Where the symbols take the items:
* | ! $ +
pn | hp pq zl
fd | ht tm tn
fl | zl pm lb
lb | fl cq hj
hm | pr zp mz
rz | mr jf cc
hp | fg ff pn
lz | cc mf lf
sz | fq tg gg
rn | tn fz bb
zl | pn nt fl
jd | bb mc jp
gf | mf cc jf
lj | sm rt fg
tn | fd mj rn
pz | tg fq mr
gg | sz zg sl
mz | hm lf mf
ff | pq hp qj
mf | mz lz gf
tg | zg sz pz
mr | pz ld rz
zp | lf hm dp
dp | zp pr ql
nt | pm zl pq
bb | rn jj jd
cq | ql lb pm
sl | gg jp mc
ht | rt sm fd
jf | gf rz ld
hj | lb ql pr
pq | nt pn ff
rt | qj lj ht
cc | rz gf lz
jj | mc bb fz
ql | dp hj cq
fg | lj qj hp
sm | tm ht lj
fz | jj rn mj
fq | ld pz sz
mc | sl jd jj
zg | jp gg tg
mj | fz tn tm
lf | lz mz zp
pr | hj dp hm
tm | mj fd sm
ld | jf mr fq
jp | jd sl zg
qj | ff fg rt
pm | cq fl nt

The rows follow the links: the fewer symbols apart two items are, the more alike their rows tend to be.

Each row is also shifted at random along 5 hidden directions that mean nothing.

Some items, each with a row of numbers:
jd	[  1  12  13  -3   5   1  -1 -12   4   5   0   4   1  -2   1  -4  -8 -24   7   2   3  -2   8   7  -6  -5  -1   4   7  -2  -6 -11  -5 -11  10   6  -9  13 -24  14   1  22   3   1  -5   4   6  -4   1   4   2   3 -15  10]
sm	[ -4  -2   5   2   2  -3  -9   5  11  -6   0 -10  -4   0   9  11  -3  18  -2  -2  -3   2  -4   1  -8   3  -3  -6   3  -2  -1   2  -6   0   6  15   8  -9  -6   1  -3 -11  -6 -14   9 -10  -5  -8  -1  -1   3   6   9  -6]
zl	[ -2   3  -6   3   2  -3  10  -7 -10  11 -16   4 -28   9 -17 -21 -43  18  27   4  14  10  19  -1 -21   4   0   3  10  11   4  -2  -3  -6   7   8  20  12  -8 -18 -30   1  -4 -26  -4 -21  14   7  14  15   3 -15  15   4]
sl	[ -2   0  -1  11  13   1  32  -4   2   8  15   2  -6  22   0  -7 -13 -10  -6   1 -21   3   9   8  -1  -4  -3  -4  -9  -2   6  -7  -5  -4  32 -12  -8   6 -12  -3   8 -17  -3 -12   3   3  12  17  -7   3  -6  12  34  -9]
pn	[ -2   2   3  -7  -6   2   0  -5   1   2  -4   3   1   7   2  -3 -11  -4   0  -2   5  -5  12  -5   1  -6  -4  10   5  -4  -4  -3  -3   5  -8  -6   7   5  10   2  -4   3   1  -2  -3   1  -6   5  18   2   1  -3   0  -4]
lf	[  9  -2  -5   2   4  -2   5  22 -11  -5  -5 -10 -25 -14   6 -12  -5  44   9  -6  -5  16   2   9  -8  14   0  -1   4  12  11  -5  -5  -4   1  21  15 -10 -20 -19   1  -8  -5   2  -7 -18  13  -6  -6  -2  -5   8  -4  -7]
lz	[  4  -9  -3  -4 -10   2   5   6  -8   1   5  15   0 -13   0  -6  14 -10  -1  -6   6 -10  -6  -2   4   4   5  13  -2  -4   4   7   9   7 -11  -9  -9 -14   1  -4  10  14   0  16  -5   3   3  -4  -4  -7  -2  -7 -15  13]
mz	[  3  -4   3  -2 -10  -3  -9  -8  -3   4   0   9   4 -19 -11  -4  14 -21   8  -1  17 -11 -12  -2  -3   0   6   2   1  -1  -4  11  13  -6 -14  -7  -9  -4  -2   7  -2  27   3  10  -4   5  -1 -15 -10  -4   6 -14 -21  26]
nt	[  0   4  -1  10   5   0 -22  18  -8  -6 -31 -16 -13 -10  -3  -9  -6  51  11  17   8  10  -2   0  -6   6   0 -13   0  24   4  -4   4  -4 -17  43  25   8  -8  -7 -21  -5  -5   7   0 -23  -3   2   1  11  -1  -2 -22   5]
sz	[ -3  -3   0   3  -4   1  19  -5  -7   8   2  15   4   9  -1  -5 -15 -24   3   6   2  -6   6 -10   5  -6   5  10   4  -5  -7   1  -2   2  -1   0 -13   4   3  -3   5   6   1  -1  -6   7   4  15   0   3  -7  -3  -3   8]
hm	[ 12   0  -8  10   8  -5 -13  15 -11  -1  -7 -25 -32 -15 -13 -21  10  72  10  -9  -8  33   0  20 -17  12  -7 -22  -3  19  10  -6   4  -8  10  -9  37  -3 -13 -19 -17 -19  -2  -2   3 -12  10 -21  -3   0   0   6  22 -13]
pq	[ -5  -1  -5  10   3  -2  -8   6   1  -6 -14  -9   1   9  -2   5  -9  19   1  11  -1   3  -4  -8   1   0  -1 -13  -4   7   0   4   0   1  -3  20   8   2  10  -5 -13 -19  -1  -9   5  -9  -6   7   1   6   1  -3   6  -3]
jp	[  5  15   9  -6   2   4 -17   1   8 -12  -2 -17  14  -5  14  12  13   3  -9  -2 -18  13   3   9  11  -8 -11  -4   0   0 -10 -18  -9 -11   4  15  -4  13 -16  11  11  -4  11  16  -4  11  -5  -6   3  -1  -3  21 -19 -16]
fd	[  4  -1  -3 -11   1   3  -3   1   1  -1   7   1  -3  -3   4  -2  21   6 -10 -14   3  -8   4  10  -3   3  -5  14  -3  -4  12   0   2  17  -7 -30  14 -11  10   7   7   8  -5  15   4   1  -7  -8   9 -11   2  -2   5  -7]
gg	[ -1  -3  -3   0   0   5  11   1  -6  11   6  10  10   6   2  -7  13 -14 -15   3  -3  -9   5  -2  13  -5   4   8  -9  -1   1  -2   4  13  -8 -29  -3   5  18   4  15   2  -1  20  -1  19  -5  13   4  -2 -10   2   0  -1]
bb	[  7   9  14  -7   5   1   3  -7   1  13   3  10  -9  -7   0 -19   1 -16   7  -5  12  -5  12  14 -11  -5   1  10   4   0  -2 -12  -2  -3   6 -13   3  11 -29  17   0  31  -3  12  -3   5   6 -11   4  -1  -2   2  -8  11]
fq	[ -1  -4   0   4  -6   1  20  -1  -8  12  -1  13 -11   4  -2 -16 -23  -4   8   6   6  -1   7  -7  -3  -5   6   1   6  -4  -7   1  -4  -3   2   2   0   2   0 -12  -3  -3  -2 -14  -5  -2   7   8   2   6  -8   1   9   5]
rn	[ -3   5   0 -10   2  -2   2  -5   4   3   3   2  -6   1   0   2 -13 -11   5  -5  14  -3   5   3 -10   6   5   6  12   3   4   2  -8   0  -3  -8   2   6   9   3   0  13   0 -10  -6   0   6  -2   5   0   3  -9  -2  -1]
ld	[  0 -10  -5  -2 -15  -1  -8  10 -16   8 -10   7  -8 -11  -5 -11 -12  22   9   5  22   2  -3 -15   0   5  10   2  10   5 -10   8   2   7 -29  -2  19  -4  27 -18  -7  -1  -3  -1  -9  -1  -4   1   7   4  -8 -13  -8   5]

Start, symbols taken left to right, then the item you end at.
Answers are names.
[ -8  -5 -16   5  11   3  12   0   4   4  12  -9  11  20   1  14   7  -4 -20   2 -13   3  -5  -1  14   5   4  -7  -8   2   8   5  -4  11   4 -27  -5   6  36  -1  11 -25   1  -4   3  16  -5  17  -7  -3  -4   1  27 -19]
$ ! ! $ + $: tn
[  9  -5   2   2  -7  -1  13   2  -5  -1   5  13  -2 -12   0 -10   8 -11   5  -6  -8  -4  -1   3   0  -7  -4   9  -6  -9   2  -2   9  -4  10   5 -15 -14 -27  -5   4  11   0   9  -1  -3   8  -5  -7  -6   1   5  -5  12]
+ $ $ ! + + $: mz
[ -8  -5  -1  -2  -9   3 -11  -9   7  -9  -6  14  30   2  -3  21  11 -36 -10  11  11 -27 -13 -21  16  -8   3  10  -6  -8  -1  16  15  13 -25   2 -21  -2  29  14   0  16   3  15   3   5 -18   8   1  -3   9 -18 -25  18]
$ $ $ $ + $: fg
[ -4  -1   9  -2  -1   0   0  -1  12  -3   5   2   2   6  10   8  -5  -5  -6  -6  -2  -6   2  -1  -4  -6  -3   2   3 -14  -5   1  -6   4   7   0   1  -5  -7  10   1  -6  -7 -12  10  -2  -6  -5   3  -1   2   6  12  -3]
! ! ! ! $ ! $: mj
[  3   9  -4  -5   7   5   3  -1   8  -4  15 -17   9  11   7   8  21   4 -21 -14 -29  14   7  16  15  -3 -14  -3 -10  -7   8 -17  -5  -1  16 -28   0   9   6   6  15 -18  12  14   2  19  -1   3   7  -8   1  20  17 -31]
+ ! + +: pr
[ -3  -1   0  11  13  -6   9  -2   7   2   3  -3 -11   7  -7   2 -14   2  10   5   0   0  -4   5 -16   6   4 -11  -1   4   8   7   0  -6  21  12  -5  -4 -15   0 -10  -5  -8 -26   9 -14   9  -1 -13   5   6  -5  20   7]
! ! + ! + + !: fz
[  4  -5   1   5   1  -2   5   4  -2   3   5   6 -13  -1  -6 -18  14  16  -3 -10  -5  -5   8  10  -8  -8  -8   2 -12  -7  13  -2  11  12  12 -24  18 -12 -14   4  -5   2 -11   9  14  -8  -4  -8   9  -3   3   4  25   3]
$ ! ! +: sm
[ -1  -6 -14  -2 -15   0 -11   5  -1 -19  -4  -5  20  -4   0  27   9  -4  -6  -1  -4   3 -16 -18  21   3   2   2   0  -4  -1  10   4  -2 -17  15 -17 -12  30 -14   7 -16  12   1  -6   2  -6   4  -2  -8   4  -6 -18  -6]
! ! ! +: pz
[  3  -6  -6   2  -6  -4  -8   8  -4   0   0  -9 -12  -9  -7  -1   1  28   7  -2   4  15  -9  -1  -5   9   3 -14   5   2  -5   9   1  -6  -3  -3  14  -9  12 -15  -5 -15   0 -14   0   1   1 -12  -5   1  -1  -2  13  -5]
! + + + ! + $: rz
[  6  -1   5   3 -12   0  -8  -6  -5  -3  -8   8   8 -13 -10  -8  12  -9   8   4   1  -2  -2  -6   4 -15  -2  -1  -7  -6  -8  -2  14  -9   0   8  -9   0 -17   3  -6  13   6  15   1   1  -2  -5  -1   1   2   0 -17  19]
$ ! ! $ ! +: rz
[  6  10  -4  -4   3   3 -18   2  -2 -11  -9 -12   6 -12  -2   4  21   6   1  -3  -4   8  -1   9   7   5  -5   2  -5  10  10 -11   8  -7  -7  10  -3   7  -9   4   1  10  11  28 -10  -1   2  -4   0  -4   6   0 -29  -2]
! ! ! ! ! $: ff
[ -1   2  11  11  13   1  14  -5   2  18   9   7  -5  12   0 -20  -3  -9  -5   7  -3  -5  10   6  -6 -10   1 -11  -7  -2  -6  -6   0   0  20 -21   4  12 -16  14  -1   4 -10   0  12   8  -1   3  -4   9  -7  10  24   6]
+ ! $ +: lb
[ -9  -4 -16 -10  -1   2  -3  12   5 -12   2 -17  16   7  18  46  -8  -3 -14   2   0   6 -19 -15  24  24  11   2  15   7   1  10 -17   4 -26  21 -17  -6  51 -15  21 -29   9 -13 -13   9  -4  14  -9  -6  -3  -6 -17 -27]
+ $ + $ !: lf
[  5  -4  -5  -7  -8   6 -35  14   3 -22 -14  -8  22 -15  11  14  43  19 -20  -1  -2  -9 -12  -5  20  -4  -7   9 -11   1   9  -2  15  18 -34  12   6 -12  13  11   8   5   3  44   4  -2 -24  -5   8 -12   5   3 -41  -2]
$ + ! + +: pn
[ -3   2   1  15  17  -5  21  -5  -3   9  -4   6 -17   6 -13 -15 -23  -9  21  10   3  -5   3   5 -19   6   6  -4  -6  11  14   3   4  -8  24  16 -10   6 -33  -2 -14  13  -7 -16   2 -17  20   8 -13   9   3 -10  12  23]
+ $ ! ! + + +: bb
[-10 -11  -2   2 -13  -8  15 -15   2   7   5  13   0   8 -10  12 -40 -33  19   5  14  -3  -8 -21  -6   3  14  -4  19 -13 -17  23  -6 -14   4  10 -22  -8  18 -17  -8  -8   3 -49  -2   1   8   2 -11   5   3 -19  18  11]
! + + +: ld
[  6   5  12   5  11   2  -4  10  -6  12  -5   1 -10 -10   4 -25  12  17  -1   8   5  -2   6  13  -8  -1   2  -4  -3  14  -2 -12   0   1  -1   2  16  13 -24  14   1  18  -8  26   0  -1   1  -3  -2   4 -11  11 -16  10]
+ ! + $ ! $ +: pq
[  8   3   5  -1  -7   5 -20  -1  -2  -5  -3  -4  16 -13   0  -6  34   4 -11  -1 -10   5  -2   4  13 -15  -8  -7 -10  -3 -10  -9   9  -1  -8 -12   5   4  -3  12   5   6  10  32   0  16 -16  -9   4  -2  -3  14 -17  -1]
$ ! ! $ + $: jf
[  1 -11  -8   1 -13  -2  -6  -2  -9  -1  -5   1   4  -6 -15   0   3   2   7   2   7   3  -8 -13   7  -3   3  -3  -3  -1  -2  12  11  -1 -13  -5   0  -6  22 -15  -8  -5   4  -2  -2   1  -4  -1   2   0   1 -15   1   6]
$ ! ! $ $ ! !: mz
